Below is a small trained network, with its code and all its weights. Each question gives an input and a class and asks what happens when units are switched off, that is, made to give their printed mean instead of their output.

import numpy as np


def w(rows, s, z=0):
    codes = np.array(rows[::2]) - 128.0
    scale = np.full(codes.shape[1], s)
    scale[-1] = z or s
    return codes * scale


def norm(h):
    return h / np.sqrt((h * h).mean(-1, keepdims=True) + 1e-5)


def f(y):
    return y / 2 * (1 + np.tanh(0.7978845608 * (y + 0.044715 * y**3)))


def log_softmax(a):
    a = a - a.max(-1, keepdims=True)
    return a - np.log(np.exp(a).sum(-1, keepdims=True))


def net(x, mask):
    res = np.array(x, float).reshape(1, 4) / 4 @ E
    u = 0
    for l in range(2):
        y = f(norm(res) @ A[l][:, :-1].T + A[l][:, -1])
        res = res + np.where(mask[u : u + 3], y, B[l][:, -1]) @ B[l][:, :-1]
        u += 3
    return log_softmax(norm(res)[-1] @ U[:, :-1].T + U[:, -1])


A, B = {}, {}
E = w([
[59,162,132],'x0',
[116,59,123],'x1',
[137,121,255],'x2',
[128,129,130],'x3',
],0.0092)
A[0] = w([
[1,134,141,2],'L0N1',
[81,68,130,19],'L0N2',
[88,45,126,6],'L0N3',
],0.018,0.0055)
B[0] = w([
[65,74,118,252],'L0N1',
[180,177,123,159],'L0N2',
[137,251,142,181],'L0N3',
],0.025,0.0037)
A[1] = w([
[104,21,126,254],'L1N1',
[247,37,117,33],'L1N2',
[239,182,122,71],'L1N3',
],0.013,0.009)
B[1] = w([
[163,143,136,254],'L1N1',
[5,103,129,144],'L1N2',
[44,157,137,163],'L1N3',
],0.026,0.0087)
U = w([
[117,251,149,61],'0',
[214,79,122,249],'1',
[37,19,137,64],'2',
],0.025,0.014)

Each question gives the input, the list of numbers given to net, and the class t.
The units are the neurons (one row each of A and B). Each row of codes is followed by its name. A weight is (code - 128) times the scale printed after its matrix; where a second scale follows, it is the last column's (A, B and U).
mask holds one flag per neuron, layer by layer. A switched-off neuron (its flag False) gives its mean, the last column of its row in B, instead of its output. The means were averaged over made-up inputs and are rounded, as every weight is.
A unit's drop is (log p(t) with every unit on - log p(t) with that unit switched off) / (log p(t) with every unit on - log p(t) with every unit switched off).
The circuit of an input: a set's keep is (log p(t) with only the set's units on - log p(t) with every unit switched off) / (log p(t) with every unit on - log p(t) with every unit switched off). Starting from all 6 units, units are removed one at a time, each time the one whose removal leaves the highest keep (on an exact tie, the one counted first), for as long as the keep stays at least 0.8.
units of the circuit, in order: the units of the circuit, biggest drop first
k most important neurons: the k neurons with the biggest drops, biggest first
k most important neurons of layer l: the k neurons of layer l with the biggest drops, biggest first
drop of u: that unit's drop, to one decimal
input [-1,-6,8,0], class 1: 2 most important neurons	L0N3; L0N2
input [8,-6,-3,-4], class 2: most important neuron	L0N1
input [-2,1,4,8], class 1: 2 most important neurons of layer 0	L0N2; L0N3
input [6,-2,7,-6], class 1: 3 most important neurons	L1N1; L0N3; L1N3
input [2,5,5,0], class 0: 3 most important neurons	L0N3; L1N1; L0N2
input [-8,-6,-1,7], class 2: units of the circuit, in order	L0N3; L1N2
input [4,-1,4,2], class 1: units of the circuit, in order	L1N1; L0N3; L1N3
input [3,1,-3,8], class 1: 3 most important neurons	L1N1; L1N2; L1N3
input [-5,0,4,-2], class 2: units of the circuit, in order	L1N2; L0N3
input [5,5,0,6], class 0: 3 most important neurons	L0N3; L0N2; L1N2
input [8,-7,8,3], class 1: 2 most important neurons of layer 1	L1N3; L1N2
input [4,-5,-8,1], class 1: units of the circuit, in order	L1N3; L0N3
input [-8,-3,5,3], class 2: 2 most important neurons of layer 0	L0N3; L0N1
input [-7,-1,-4,-8], class 2: 2 most important neurons	L1N2; L0N1
input [6,2,2,-2], class 2: units of the circuit, in order	L0N1
input [7,7,-6,-3], class 0: 4 most important neurons	L0N3; L0N2; L1N1; L1N2
input [3,1,3,-8], class 1: 2 most important neurons	L1N1; L1N2
input [-3,8,7,-7], class 0: 3 most important neurons	L0N1; L0N3; L1N3
input [-6,8,-5,4], class 0: 3 most important neurons	L0N3; L0N1; L1N3
input [-7,-3,3,-4], class 2: units of the circuit, in order	L1N2
input [-8,-6,0,5], class 2: drop of L0N3	0.2
input [-3,5,1,-4], class 0: drop of L0N3	0.3
input [2,3,5,3], class 1: drop of L1N3	0.2
